Here is a tiny trained network, its code and every weight. The questions are about switching its units off for an input and a target symbol, where a switched-off unit gives its printed mean instead of its output.

import numpy as np


def w(rows, s, z=0):
    codes = np.array(rows[::2]) - 128.0
    scale = np.full(codes.shape[1], s)
    scale[-1] = z or s
    return codes * scale


def f(y):
    return np.maximum(y, 0)


def softmax(a):
    e = np.exp(a - a.max(-1, keepdims=True))
    return e / e.sum(-1, keepdims=True)


def log_softmax(a):
    a = a - a.max(-1, keepdims=True)
    return a - np.log(np.exp(a).sum(-1, keepdims=True))


def net(x, mask):
    ids = ['ΓΔαηθμξσ'.index(c) for c in x.split()]
    T = len(ids)
    res = E[ids] + P[:T]
    r = res
    for j in range(3):
        rows = slice(3 * j, 3 * j + 3)
        q, k, v = (r @ M[0][rows].T for M in (Q, K, V))
        z = softmax(np.where(np.tri(T) > 0, q @ k.T / 3**0.5, -1e9)) @ v
        o = O[0][rows]
        res = res + np.where(mask[j], z, o[:, -1]) @ o[:, :-1]
    y = f(res @ A[0][:, :-1].T + A[0][:, -1])
    res = res + np.where(mask[3:7], y, B[0][:, -1]) @ B[0][:, :-1]
    return log_softmax(res[-1] @ U[:, :-1].T + U[:, -1])


Q, K, V, O, A, B = {}, {}, {}, {}, {}, {}
E = w([
[121,147,168,91],'Γ',
[206,109,113,104],'Δ',
[88,136,81,142],'α',
[191,52,166,143],'η',
[208,160,65,89],'θ',
[65,108,180,143],'μ',
[91,246,83,80],'ξ',
[244,149,185,57],'σ',
],0.011)
P = w([
[123,135,131,165],'0',
[98,53,34,126],'1',
[84,61,121,59],'2',
[99,197,239,112],'3',
[170,156,92,254],'4',
[174,4,5,119],'5',
[68,125,224,12],'6',
],0.013)
Q[0] = w([
[147,146,74,103],'head 0',
[113,94,134,70],'head 0',
[69,124,94,125],'head 0',
[141,96,92,133],'head 1',
[112,122,127,134],'head 1',
[149,166,150,164],'head 1',
[132,48,48,155],'head 2',
[160,186,160,250],'head 2',
[171,145,112,216],'head 2',
],0.016)
K[0] = w([
[181,140,80,142],'head 0',
[115,96,110,56],'head 0',
[64,113,73,138],'head 0',
[148,173,161,157],'head 1',
[161,138,127,126],'head 1',
[112,96,123,53],'head 1',
[120,196,252,86],'head 2',
[100,50,103,32],'head 2',
[77,106,129,11],'head 2',
],0.014)
V[0] = w([
[172,115,209,95],'head 0',
[178,177,67,130],'head 0',
[163,124,150,160],'head 0',
[161,133,211,135],'head 1',
[136,118,101,237],'head 1',
[174,104,77,196],'head 1',
[56,112,58,189],'head 2',
[150,249,67,71],'head 2',
[55,197,200,145],'head 2',
],0.014)
O[0] = w([
[76,147,94,122,161],'head 0',
[95,56,184,115,216],'head 0',
[121,101,108,97,116],'head 0',
[104,178,96,101,79],'head 1',
[189,107,75,174,125],'head 1',
[141,72,69,135,218],'head 1',
[210,86,138,198,50],'head 2',
[2,92,216,174,254],'head 2',
[163,190,181,150,36],'head 2',
],0.014,0.0036)
A[0] = w([
[65,200,149,140,255],'neuron 0',
[166,82,50,99,167],'neuron 1',
[190,173,73,145,100],'neuron 2',
[1,131,92,242,113],'neuron 3',
],0.0089,0.0056)
B[0] = w([
[211,234,130,142,217],'neuron 0',
[2,178,104,220,209],'neuron 1',
[218,119,175,11,175],'neuron 2',
[200,58,150,60,253],'neuron 3',
],0.0078,0.013)
U = w([
[135,210,181,178,173],'Γ',
[21,167,137,213,220],'Δ',
[186,129,146,246,217],'α',
[167,135,51,114,4],'η',
[160,61,147,79,215],'θ',
[253,134,151,98,17],'μ',
[159,150,245,155,67],'ξ',
[118,182,183,35,109],'σ',
],0.0067,0.0022)

Each question gives the input, a string of symbols that net reads in full, and the target symbol t.
The units are the heads (3 rows each of Q, K, V and O) and the neurons (one row each of A and B). Each row of codes is followed by its name. A weight is (code - 128) times the scale printed after its matrix; where a second scale follows, it is the last column's (O, A, B and U).
mask holds one flag per unit, heads first, then neurons. A switched-off unit (its flag False) gives its mean, the last column of its rows in O or B, instead of its output. The means were averaged over made-up inputs and are rounded, as every weight is.
A unit's drop is (log p(t) with every unit on - log p(t) with that unit switched off) / (log p(t) with every unit on - log p(t) with every unit switched off).
The circuit of an input: a set's keep is (log p(t) with only the set's units on - log p(t) with every unit switched off) / (log p(t) with every unit on - log p(t) with every unit switched off). Starting from all 7 units, units are removed one at a time, each time the one whose removal leaves the highest keep (on an exact tie, the one counted first), for as long as the keep stays at least 0.8.
circuit, biggest first: the units of the circuit, biggest drop first
k most important neurons: the k neurons with the biggest drops, biggest first
heads that matter: for each layer, one digit per head in row order, 1 if its drop is at least 0.15 and else 0, layers parted by /
input η θ σ, target η: heads that matter => 001
input σ α Δ α θ Δ, target α: heads that matter => 011
input μ μ η Δ ξ θ, target Δ: heads that matter => 010
input Γ μ θ η, target μ: circuit, biggest first => [head 2]
input η θ Γ θ σ, target σ: circuit, biggest first => [head 1; head 0]
input θ σ Γ θ σ σ, target σ: heads that matter => 001
input θ η α α ξ, target α: circuit, biggest first => [head 2; neuron 3]
input α Δ ξ η θ θ μ, target θ: circuit, biggest first => [head 2; neuron 3]
input σ μ μ α σ θ, target α: heads that matter => 111
input θ α θ θ, target α: circuit, biggest first => [head 2; neuron 1]
input θ θ ξ σ α, target ξ: heads that matter => 011
input α η σ, target α: 2 most important neurons => [neuron 3; neuron 1]
input Γ Γ σ Δ ξ, target σ: heads that matter => 011
input ξ η σ α, target η: heads that matter => 001
input μ θ ξ σ Δ, target ξ: circuit, biggest first => [head 2; head 1; neuron 3]
input Γ θ θ ξ μ θ, target ξ: heads that matter => 001
input μ Δ μ θ, target Δ: circuit, biggest first => [head 2; neuron 3; neuron 1]
input θ μ θ θ η σ Δ, target η: circuit, biggest first => [head 2; neuron 1]
input Γ θ σ θ θ, target σ: heads that matter => 011
input α θ ξ, target α: 2 most important neurons => [neuron 3; neuron 2]
input σ σ μ, target σ: circuit, biggest first => [head 2; head 1]
input α θ θ η σ, target θ: circuit, biggest first => [head 2; head 0; neuron 3]
input σ η Δ σ η μ η, target η: circuit, biggest first => [head 2; head 0]
input ξ η θ η ξ θ θ, target ξ: circuit, biggest first => [head 2]
